Below are the code and all the weights of a small trained network. Each question names an input and a target symbol and asks about switching units off, where a switched-off unit gives its printed mean instead of its output.

import numpy as np


def w(rows, s, z=0):
    codes = np.array(rows[::2]) - 128.0
    scale = np.full(codes.shape[1], s)
    scale[-1] = z or s
    return codes * scale


def norm(h):
    return h / np.sqrt((h * h).mean(-1, keepdims=True) + 1e-5)


def f(y):
    return y / 2 * (1 + np.tanh(0.7978845608 * (y + 0.044715 * y**3)))


def softmax(a):
    e = np.exp(a - a.max(-1, keepdims=True))
    return e / e.sum(-1, keepdims=True)


def log_softmax(a):
    a = a - a.max(-1, keepdims=True)
    return a - np.log(np.exp(a).sum(-1, keepdims=True))


def net(x, mask):
    ids = ['Ψαβζηθμτω'.index(c) for c in x.split()]
    T = len(ids)
    res = E[ids] + P[:T]
    u = 0
    for l in range(2):
        r = norm(res)
        for j in range(2):
            rows = slice(2 * j, 2 * j + 2)
            q, k, v = (r @ M[l][rows].T for M in (Q, K, V))
            z = softmax(np.where(np.tri(T) > 0, q @ k.T / 2**0.5, -1e9)) @ v
            o = O[l][rows]
            res = res + np.where(mask[u + j], z, o[:, -1]) @ o[:, :-1]
        u += 2
        y = f(norm(res) @ A[l][:, :-1].T + A[l][:, -1])
        res = res + np.where(mask[u : u + 16], y, B[l][:, -1]) @ B[l][:, :-1]
        u += 16
    return log_softmax(norm(res)[-1] @ U[:, :-1].T + U[:, -1])


Q, K, V, O, A, B = {}, {}, {}, {}, {}, {}
E = w([
[87,2,155],'Ψ',
[85,215,132],'α',
[87,114,113],'β',
[118,15,123],'ζ',
[117,96,147],'η',
[138,94,114],'θ',
[173,219,146],'μ',
[92,111,148],'τ',
[91,217,163],'ω',
],0.0068)
P = w([
[221,180,140],'0',
[225,63,4],'1',
[138,92,30],'2',
[133,132,47],'3',
[115,129,115],'4',
[103,124,154],'5',
[114,139,126],'6',
],0.003)
Q[0] = w([
[246,183,79],'0.h0',
[3,178,28],'0.h0',
[141,166,198],'0.h1',
[101,194,158],'0.h1',
],0.0044)
K[0] = w([
[54,63,175],'0.h0',
[145,83,254],'0.h0',
[147,117,69],'0.h1',
[92,110,76],'0.h1',
],0.0056)
V[0] = w([
[34,235,9],'0.h0',
[178,124,36],'0.h0',
[84,112,255],'0.h1',
[62,41,104],'0.h1',
],0.0041)
O[0] = w([
[72,75,21,198],'0.h0',
[145,157,2,220],'0.h0',
[79,83,175,3],'0.h1',
[204,143,129,83],'0.h1',
],0.0036,0.00049)
A[0] = w([
[43,54,146,167],'0.n0',
[186,100,114,67],'0.n1',
[83,177,209,144],'0.n2',
[154,36,203,222],'0.n3',
[159,132,138,65],'0.n4',
[119,199,137,151],'0.n5',
[129,131,87,86],'0.n6',
[49,64,105,120],'0.n7',
[43,129,176,253],'0.n8',
[116,97,254,66],'0.n9',
[145,100,67,52],'0.n10',
[160,140,127,12],'0.n11',
[198,35,73,99],'0.n12',
[96,125,73,128],'0.n13',
[93,116,67,79],'0.n14',
[90,189,9,150],'0.n15',
],0.0045,0.0018)
B[0] = w([
[217,106,100,225],'0.n0',
[76,141,128,105],'0.n1',
[71,62,58,180],'0.n2',
[166,135,3,209],'0.n3',
[74,102,197,93],'0.n4',
[96,109,51,173],'0.n5',
[138,88,139,123],'0.n6',
[199,119,130,201],'0.n7',
[160,60,7,249],'0.n8',
[151,65,120,127],'0.n9',
[105,61,177,123],'0.n10',
[108,167,173,78],'0.n11',
[71,70,73,191],'0.n12',
[200,39,128,165],'0.n13',
[180,78,181,146],'0.n14',
[171,16,97,239],'0.n15',
],0.0025,0.0019)
Q[1] = w([
[194,135,2],'1.h0',
[133,182,123],'1.h0',
[180,44,5],'1.h1',
[88,163,102],'1.h1',
],0.0089)
K[1] = w([
[196,97,250],'1.h0',
[146,84,113],'1.h0',
[150,117,182],'1.h1',
[85,143,158],'1.h1',
],0.011)
V[1] = w([
[2,127,16],'1.h0',
[106,59,157],'1.h0',
[23,149,178],'1.h1',
[198,152,107],'1.h1',
],0.0057)
O[1] = w([
[161,76,49,105],'1.h0',
[64,27,219,142],'1.h0',
[2,87,58,6],'1.h1',
[186,219,160,180],'1.h1',
],0.0047,0.0017)
A[1] = w([
[150,186,105,152],'1.n0',
[136,99,132,170],'1.n1',
[184,199,87,49],'1.n2',
[191,178,106,12],'1.n3',
[51,106,177,128],'1.n4',
[234,215,96,85],'1.n5',
[76,104,145,55],'1.n6',
[75,67,171,119],'1.n7',
[73,192,139,169],'1.n8',
[21,255,121,94],'1.n9',
[163,211,108,5],'1.n10',
[127,83,93,137],'1.n11',
[79,92,61,150],'1.n12',
[53,192,144,147],'1.n13',
[157,248,185,22],'1.n14',
[94,93,119,166],'1.n15',
],0.0081,0.0022)
B[1] = w([
[72,179,173,176],'1.n0',
[119,182,186,162],'1.n1',
[46,196,116,176],'1.n2',
[93,196,85,145],'1.n3',
[74,161,96,138],'1.n4',
[63,208,80,237],'1.n5',
[126,168,90,112],'1.n6',
[74,221,94,154],'1.n7',
[108,54,151,173],'1.n8',
[220,4,159,254],'1.n9',
[146,242,145,153],'1.n10',
[154,104,175,187],'1.n11',
[184,139,180,221],'1.n12',
[126,52,119,174],'1.n13',
[217,24,198,202],'1.n14',
[140,159,140,162],'1.n15',
],0.004,0.003)
U = w([
[133,98,226,135],'Ψ',
[140,147,51,95],'α',
[122,62,2,138],'β',
[114,60,123,118],'ζ',
[155,197,113,155],'η',
[245,98,88,30],'θ',
[203,196,165,140],'μ',
[190,134,239,92],'τ',
[5,152,154,252],'ω',
],0.0078,0.004)

Each question gives the input, a string of symbols that net reads in full, and the target symbol t.
The units are the heads (2 rows each of Q, K, V and O) and the neurons (one row each of A and B). Each row of codes is followed by its name. A weight is (code - 128) times the scale printed after its matrix; where a second scale follows, it is the last column's (O, A, B and U).
mask holds one flag per unit, layer by layer, with each layer's heads first. A switched-off unit (its flag False) gives its mean, the last column of its rows in O or B, instead of its output. The means were averaged over made-up inputs and are rounded, as every weight is.
A unit's drop is (log p(t) with every unit on - log p(t) with that unit switched off) / (log p(t) with every unit on - log p(t) with every unit switched off).
The circuit of an input: a set's keep is (log p(t) with only the set's units on - log p(t) with every unit switched off) / (log p(t) with every unit on - log p(t) with every unit switched off). Starting from the 12 units with the biggest drops (on a tie, the unit counted first), units are removed one at a time, each time the one whose removal leaves the highest keep (on an exact tie, the one counted first), for as long as the keep stays at least 0.8.
circuit, biggest first: the units of the circuit, biggest drop first
top k neurons: the k neurons with the biggest drops, biggest first
heads that matter: for each layer, one digit per head in row order, 1 if its drop is at least 0.15 and else 0, layers parted by /
drop when u is switched off: that unit's drop, to one decimal
input τ θ ω Ψ τ, target ω: heads that matter => 11 / 10
input ω Ψ ω α, target β: top 2 neurons => [1.n14 0.n3]
input ζ τ ω θ, target μ: circuit, biggest first => [1.h1 0.h0 1.h0 1.n5]
input Ψ ζ η, target τ: circuit, biggest first => [1.h0 0.h0]
input ω ω μ ω, target β: circuit, biggest first => [0.h1 0.h0 1.h0]
input ζ ω β, target μ: heads that matter => 10 / 11
input τ α τ, target ω: heads that matter => 10 / 10
input ω β ω β ζ α, target β: circuit, biggest first => [1.h0 0.h0]
input Ψ ω Ψ τ θ, target τ: top 2 neurons => [0.n3 1.n9]
input τ τ β, target ω: heads that matter => 11 / 11
input ζ τ μ ω, target τ: heads that matter => 01 / 11
input Ψ τ Ψ β, target τ: heads that matter => 10 / 11
input τ ζ ζ Ψ ζ β, target ω: heads that matter => 11 / 10
input τ ω ω ζ ω θ, target ω: heads that matter => 10 / 11
input Ψ Ψ ω θ, target τ: heads that matter => 10 / 11
input τ α Ψ Ψ Ψ α θ, target ω: heads that matter => 10 / 10
input τ ζ ω η, target ω: heads that matter => 11 / 11
input ω ω μ τ ω, target β: heads that matter => 00 / 11
input ζ τ Ψ β η β, target μ: drop when 1.h0 is switched off => 0.2
input Ψ α θ η, target τ: drop when 0.n3 is switched off => 1.1
input Ψ η β, target τ: drop when 1.h1 is switched off => 0.6
input ζ τ β ω τ, target μ: drop when 1.n5 is switched off => 0.1
